[[-0.75  1.07 -0.41 -0.06]
 [ 2.07 -1.55  0.57  0.53]
 [-1.47  3.93 -1.47  0.44]
 [-1.28  2.78 -1.05  0.21]
 [ 1.96 -1.52  0.52  0.55]
 [ 1.26 -1.15  0.47  0.34]
 [ 0.17 -0.14  0.06  0.04]
 [ 4.28 -2.31  0.81  1.42]
 [-1.48  4.57 -1.70  0.67]
 [ 1.28 -1.14  0.41  0.30]]
->
[[ 4.28 -2.31  0.81  1.42]
 [ 2.07 -1.55  0.57  0.53]
 [ 1.96 -1.52  0.52  0.55]
 [ 1.26 -1.15  0.47  0.34]
 [ 1.28 -1.14  0.41  0.30]
 [ 0.17 -0.14  0.06  0.04]
 [-0.75  1.07 -0.41 -0.06]
 [-1.28  2.78 -1.05  0.21]
 [-1.47  3.93 -1.47  0.44]
 [-1.48  4.57 -1.70  0.67]]

[[ 0.65  1.00  0.03  0.13 -0.08  0.41 -0.68  1.04  0.70  0.41  0.27 -0.52
   0.15  0.83  0.20]
 [-1.45  2.63  2.02  0.15  0.71  1.66 -0.25  1.57  1.39 -0.71 -0.80  1.45
  -1.11 -0.67  0.19]
 [ 0.85 -2.05 -2.39 -2.21  0.02 -2.68  0.83 -1.53 -2.05 -0.54 -0.81 -1.25
   0.08 -1.00 -0.32]
 [-0.97  0.92  1.05  2.80 -0.31  0.98 -1.23  0.84  0.49  1.17  1.50  2.15
  -0.77  1.96  0.50]
 [-0.25 -1.23 -0.58 -1.28  0.25 -0.60  0.28 -0.32 -0.38 -0.25 -0.21 -0.14
  -1.39 -0.44 -0.16]
 [ 2.19 -4.10 -3.84 -1.90  0.25 -3.75 -0.28 -3.16 -3.56 -0.10  0.05 -1.48
  -0.94  1.29 -0.81]]
->
[[-1.45  2.63  2.02  0.15  0.71  1.66 -0.25  1.57  1.39 -0.71 -0.80  1.45
  -1.11 -0.67  0.19]
 [-0.97  0.92  1.05  2.80 -0.31  0.98 -1.23  0.84  0.49  1.17  1.50  2.15
  -0.77  1.96  0.50]
 [ 0.65  1.00  0.03  0.13 -0.08  0.41 -0.68  1.04  0.70  0.41  0.27 -0.52
   0.15  0.83  0.20]
 [-0.25 -1.23 -0.58 -1.28  0.25 -0.60  0.28 -0.32 -0.38 -0.25 -0.21 -0.14
  -1.39 -0.44 -0.16]
 [ 0.85 -2.05 -2.39 -2.21  0.02 -2.68  0.83 -1.53 -2.05 -0.54 -0.81 -1.25
   0.08 -1.00 -0.32]
 [ 2.19 -4.10 -3.84 -1.90  0.25 -3.75 -0.28 -3.16 -3.56 -0.10  0.05 -1.48
  -0.94  1.29 -0.81]]

[[-0.51  0.41  1.67 -1.23  0.16 -2.30]
 [ 1.49 -1.11 -4.32 -0.02 -0.74  1.61]
 [ 1.39 -0.59 -1.96  0.51 -0.04  1.78]
 [ 1.85 -2.50 -4.98  0.30 -0.81  2.20]
 [ 3.08 -0.87  0.16  0.47 -0.32  3.36]
 [ 0.96 -0.64 -3.25 -0.52 -0.57  1.08]
 [ 1.33 -0.44 -1.21  0.56 -0.06  1.60]]
->
[[-0.51  0.41  1.67 -1.23  0.16 -2.30]
 [ 3.08 -0.87  0.16  0.47 -0.32  3.36]
 [ 1.33 -0.44 -1.21  0.56 -0.06  1.60]
 [ 1.39 -0.59 -1.96  0.51 -0.04  1.78]
 [ 0.96 -0.64 -3.25 -0.52 -0.57  1.08]
 [ 1.49 -1.11 -4.32 -0.02 -0.74  1.61]
 [ 1.85 -2.50 -4.98  0.30 -0.81  2.20]]

[[-0.03 -0.36 -1.44 -3.18  0.12  0.14  2.52 -0.82 -0.71  1.24 -3.19  0.32
   0.59  1.30 -1.46]
 [-0.05 -1.87  0.48 -1.03 -0.61  1.56  0.60 -0.45 -4.71 -1.96 -4.98 -1.64
   2.00 -0.11  1.74]
 [-0.03 -1.62  1.63 -1.11 -3.93 -2.88 -0.69  2.75  0.12  1.59 -2.48  0.87
   3.34 -2.03 -2.47]
 [-0.04 -1.86  0.57 -0.87 -0.59  1.29 -0.03 -1.20 -5.12 -1.71 -3.97 -0.26
   3.18  0.28  1.22]]
->
[[-0.03 -1.62  1.63 -1.11 -3.93 -2.88 -0.69  2.75  0.12  1.59 -2.48  0.87
   3.34 -2.03 -2.47]
 [-0.04 -1.86  0.57 -0.87 -0.59  1.29 -0.03 -1.20 -5.12 -1.71 -3.97 -0.26
   3.18  0.28  1.22]
 [-0.05 -1.87  0.48 -1.03 -0.61  1.56  0.60 -0.45 -4.71 -1.96 -4.98 -1.64
   2.00 -0.11  1.74]
 [-0.03 -0.36 -1.44 -3.18  0.12  0.14  2.52 -0.82 -0.71  1.24 -3.19  0.32
   0.59  1.30 -1.46]]

[[ 0.98  3.52  0.21  2.15 -0.59 -0.50  0.14  0.85]
 [-0.62  2.35  3.52  1.41 -1.44  0.42 -0.38 -0.85]
 [ 0.43  3.54  1.52  2.38 -0.68  0.16  0.38  0.26]
 [ 1.99 -1.22 -4.04 -0.09  1.88 -0.09  2.53  2.30]
 [-0.46 -1.79 -1.25 -0.48  1.17  0.83  1.09 -0.50]
 [-1.21  0.57  4.41  0.61 -1.07  1.00 -0.20 -1.48]
 [ 1.61  2.50 -1.60  1.44  0.05 -1.03  0.23  1.57]
 [ 1.56  0.57 -2.52  0.77  1.02 -0.30  1.31  1.59]]
->
[[-1.21  0.57  4.41  0.61 -1.07  1.00 -0.20 -1.48]
 [-0.62  2.35  3.52  1.41 -1.44  0.42 -0.38 -0.85]
 [ 0.43  3.54  1.52  2.38 -0.68  0.16  0.38  0.26]
 [ 0.98  3.52  0.21  2.15 -0.59 -0.50  0.14  0.85]
 [-0.46 -1.79 -1.25 -0.48  1.17  0.83  1.09 -0.50]
 [ 1.61  2.50 -1.60  1.44  0.05 -1.03  0.23  1.57]
 [ 1.56  0.57 -2.52  0.77  1.02 -0.30  1.31  1.59]
 [ 1.99 -1.22 -4.04 -0.09  1.88 -0.09  2.53  2.30]]

[[-0.08  0.28  0.32  0.30 -0.11 -0.09]
 [ 0.29 -1.48 -1.93 -1.92  0.59  0.59]
 [-0.91  3.61  4.31  4.27 -1.40 -1.36]
 [ 0.04 -0.24 -0.32 -0.32  0.09  0.10]
 [ 0.17 -0.85 -1.07 -1.07  0.32  0.34]
 [-0.33  1.65  2.11  2.15 -0.62 -0.65]
 [ 0.02 -0.19 -0.26 -0.27  0.07  0.08]
 [-0.68  3.08  3.81  3.84 -1.18 -1.21]
 [ 0.09 -0.28 -0.29 -0.27  0.10  0.08]]
->
[[-0.91  3.61  4.31  4.27 -1.40 -1.36]
 [-0.68  3.08  3.81  3.84 -1.18 -1.21]
 [-0.33  1.65  2.11  2.15 -0.62 -0.65]
 [-0.08  0.28  0.32  0.30 -0.11 -0.09]
 [ 0.02 -0.19 -0.26 -0.27  0.07  0.08]
 [ 0.09 -0.28 -0.29 -0.27  0.10  0.08]
 [ 0.04 -0.24 -0.32 -0.32  0.09  0.10]
 [ 0.17 -0.85 -1.07 -1.07  0.32  0.34]
 [ 0.29 -1.48 -1.93 -1.92  0.59  0.59]]

[[0.70 0.58 1.13 1.05 1.16 1.34 0.95]
 [0.12 1.83 1.15 1.04 2.49 0.66 3.54]
 [0.48 0.56 4.38 1.08 0.66 1.62 1.09]
 [0.95 0.55 3.06 1.11 0.49 1.38 0.88]
 [0.54 0.80 1.30 1.22 0.70 0.87 1.06]
 [0.20 1.58 1.34 1.06 1.55 1.00 2.65]]
->
[[0.48 0.56 4.38 1.08 0.66 1.62 1.09]
 [0.95 0.55 3.06 1.11 0.49 1.38 0.88]
 [0.20 1.58 1.34 1.06 1.55 1.00 2.65]
 [0.54 0.80 1.30 1.22 0.70 0.87 1.06]
 [0.12 1.83 1.15 1.04 2.49 0.66 3.54]
 [0.70 0.58 1.13 1.05 1.16 1.34 0.95]]
